Below are the code and all the weights of a small trained network. Each question names an input and a class and asks about switching units off, where a switched-off unit gives its printed mean instead of its output.

import numpy as np


def w(rows, s, z=0):
    codes = np.array(rows[::2]) - 128.0
    scale = np.full(codes.shape[1], s)
    scale[-1] = z or s
    return codes * scale


def f(y):
    return y / 2 * (1 + np.tanh(0.7978845608 * (y + 0.044715 * y**3)))


def log_softmax(a):
    a = a - a.max(-1, keepdims=True)
    return a - np.log(np.exp(a).sum(-1, keepdims=True))


def net(x, mask):
    res = np.array(x, float).reshape(1, 4) / 4 @ E
    y = f(res @ A[0][:, :-1].T + A[0][:, -1])
    res = res + np.where(mask, y, B[0][:, -1]) @ B[0][:, :-1]
    return log_softmax(res[-1] @ U[:, :-1].T + U[:, -1])


A, B = {}, {}
E = w([
[145,149,182,126,118,81,45,129,30],'x0',
[114,113,160,126,113,124,212,212,58],'x1',
[132,112,192,199,125,240,88,159,151],'x2',
[139,111,204,2,116,133,119,129,184],'x3',
],0.0092)
A[0] = w([
[118,116,169,131,125,84,66,105,92,136],'neuron 1',
[130,134,68,129,132,125,2,53,198,97],'neuron 2',
[140,116,186,100,142,140,204,174,83,85],'neuron 3',
[132,137,120,133,126,124,86,100,181,81],'neuron 4',
[115,117,119,131,146,127,159,127,150,71],'neuron 5',
[107,126,157,129,119,144,193,166,81,110],'neuron 6',
[130,136,56,230,126,113,133,115,92,121],'neuron 7',
[127,131,147,122,130,138,161,152,101,254],'neuron 8',
[142,126,162,63,120,124,128,146,154,70],'neuron 9',
[134,122,53,199,127,110,135,126,107,74],'neuron 10',
[152,129,130,141,136,112,118,111,141,59],'neuron 11',
[108,110,148,139,120,115,156,153,114,73],'neuron 12',
[116,121,98,180,145,126,127,121,103,64],'neuron 13',
[141,124,97,82,131,54,156,114,86,126],'neuron 14',
[134,137,125,115,124,111,107,122,97,63],'neuron 15',
[132,124,173,167,136,210,120,131,139,63],'neuron 16',
[139,116,132,144,114,167,108,135,127,150],'neuron 17',
[123,114,165,59,122,152,129,118,156,77],'neuron 18',
[121,136,125,130,122,156,187,129,174,86],'neuron 19',
[130,128,223,195,124,222,94,151,142,107],'neuron 20',
[116,122,163,92,155,124,130,123,141,74],'neuron 21',
[150,117,161,135,129,114,85,136,65,123],'neuron 22',
[131,139,126,130,129,70,152,117,142,86],'neuron 23',
[118,99,115,144,139,132,148,121,171,72],'neuron 24',
[146,125,63,123,132,173,200,138,177,89],'neuron 25',
[137,143,140,115,127,112,66,138,68,114],'neuron 26',
[134,151,99,104,141,142,140,137,119,45],'neuron 27',
[133,127,100,130,124,145,171,122,180,185],'neuron 28',
[144,152,146,141,118,122,196,174,104,74],'neuron 29',
[132,129,196,38,126,123,125,131,174,131],'neuron 30',
[123,132,43,69,124,40,160,86,117,90],'neuron 31',
[123,135,162,134,139,123,97,132,85,74],'neuron 32',
],0.015,0.0088)
B[0] = w([
[101,153,167,158,97,113,190,111,172,192],'neuron 1',
[155,32,34,168,141,111,177,47,126,246],'neuron 2',
[171,95,24,142,88,136,158,89,105,186],'neuron 3',
[161,124,54,127,110,140,146,103,112,166],'neuron 4',
[136,170,105,145,67,132,147,159,143,135],'neuron 5',
[151,102,21,149,106,133,146,73,139,181],'neuron 6',
[146,156,204,73,124,143,51,48,71,222],'neuron 7',
[116,52,197,149,226,89,112,38,145,204],'neuron 8',
[146,183,128,90,104,175,109,124,82,175],'neuron 9',
[148,192,151,99,112,180,102,124,61,186],'neuron 10',
[141,148,82,119,84,149,149,142,112,123],'neuron 11',
[155,136,56,109,69,135,136,123,119,138],'neuron 12',
[141,186,118,91,83,153,123,134,75,156],'neuron 13',
[111,111,100,125,159,122,72,211,161,194],'neuron 14',
[123,162,103,123,90,164,164,177,135,135],'neuron 15',
[130,157,66,129,113,122,92,240,115,186],'neuron 16',
[121,113,134,107,153,115,101,147,141,166],'neuron 17',
[148,190,140,92,106,156,100,115,74,184],'neuron 18',
[123,174,125,139,61,129,187,156,167,167],'neuron 19',
[105,114,94,92,166,108,51,240,152,246],'neuron 20',
[145,168,115,111,89,147,134,147,82,146],'neuron 21',
[89,163,149,151,83,121,187,127,176,189],'neuron 22',
[128,129,94,123,136,149,132,183,127,144],'neuron 23',
[131,155,119,127,71,145,187,154,136,147],'neuron 24',
[79,182,147,159,85,129,199,147,176,195],'neuron 25',
[97,169,148,154,94,124,212,137,165,186],'neuron 26',
[138,165,74,133,65,134,151,186,110,121],'neuron 27',
[92,125,195,169,133,91,175,110,165,201],'neuron 28',
[159,110,35,135,95,145,152,113,98,162],'neuron 29',
[126,173,204,115,128,147,54,62,58,234],'neuron 30',
[116,108,93,114,149,116,56,253,153,218],'neuron 31',
[146,165,106,153,77,173,192,172,159,155],'neuron 32',
],0.025,0.014)
U = w([
[90,110,96,97,145,137,59,213,163,111],'0',
[127,174,162,77,101,200,82,81,78,149],'1',
[160,63,40,148,103,155,140,69,133,168],'2',
[57,171,167,161,69,149,181,134,202,177],'3',
[84,35,228,133,255,89,104,76,172,253],'4',
[201,115,131,126,165,175,175,154,139,52],'5',
[131,97,172,105,127,158,171,160,144,55],'6',
],0.0099,0.0044)

Each question gives the input, the list of numbers given to net, and the class t.
The units are the neurons (one row each of A and B). Each row of codes is followed by its name. A weight is (code - 128) times the scale printed after its matrix; where a second scale follows, it is the last column's (A, B and U).
mask holds one flag per neuron, in row order. A switched-off neuron (its flag False) gives its mean, the last column of its row in B, instead of its output. The means were averaged over made-up inputs and are rounded, as every weight is.
A unit's drop is (log p(t) with every unit on - log p(t) with that unit switched off) / (log p(t) with every unit on - log p(t) with every unit switched off).
The circuit of an input: a set's keep is (log p(t) with only the set's units on - log p(t) with every unit switched off) / (log p(t) with every unit on - log p(t) with every unit switched off). Starting from the 12 units with the biggest drops (on a tie, the unit counted first), units are removed one at a time, each time the one whose removal leaves the highest keep (on an exact tie, the one counted first), for as long as the keep stays at least 0.8.
units of the circuit, in order: the units of the circuit, biggest drop first
unit that matters most: the unit with the biggest drop
k most important neurons: the k neurons with the biggest drops, biggest first
drop when u is switched off: that unit's drop, to one decimal
input [-4,0,8,-7], class 0: unit that matters most : neuron 20
input [8,-6,-6,-3], class 3: 3 most important neurons : neuron 1; neuron 26; neuron 20
input [-1,-3,-3,2], class 4: 3 most important neurons : neuron 20; neuron 16; neuron 3
input [-8,-8,-7,8], class 1: 3 most important neurons : neuron 30; neuron 18; neuron 9
input [2,-4,3,3], class 2: 4 most important neurons : neuron 2; neuron 8; neuron 31; neuron 28
input [6,7,-5,-5], class 2: 2 most important neurons : neuron 6; neuron 29
input [-2,5,4,-5], class 1: 2 most important neurons : neuron 2; neuron 7
input [-7,0,5,-6], class 3: 2 most important neurons : neuron 25; neuron 28
input [-2,0,5,-6], class 1: 2 most important neurons : neuron 7; neuron 31
input [1,1,5,-5], class 0: 3 most important neurons : neuron 20; neuron 30; neuron 16
input [-8,2,-7,-6], class 3: 4 most important neurons : neuron 25; neuron 20; neuron 28; neuron 19
input [4,6,-7,6], class 0: 2 most important neurons : neuron 14; neuron 31
input [-1,-4,-1,-5], class 1: drop when neuron 7 is switched off : 1.8
input [6,7,3,6], class 2: units of the circuit, in order : neuron 3
input [1,0,2,1], class 4: drop when neuron 10 is switched off : 0.0
input [-4,-7,0,5], class 2: drop when neuron 2 is switched off : 8.5
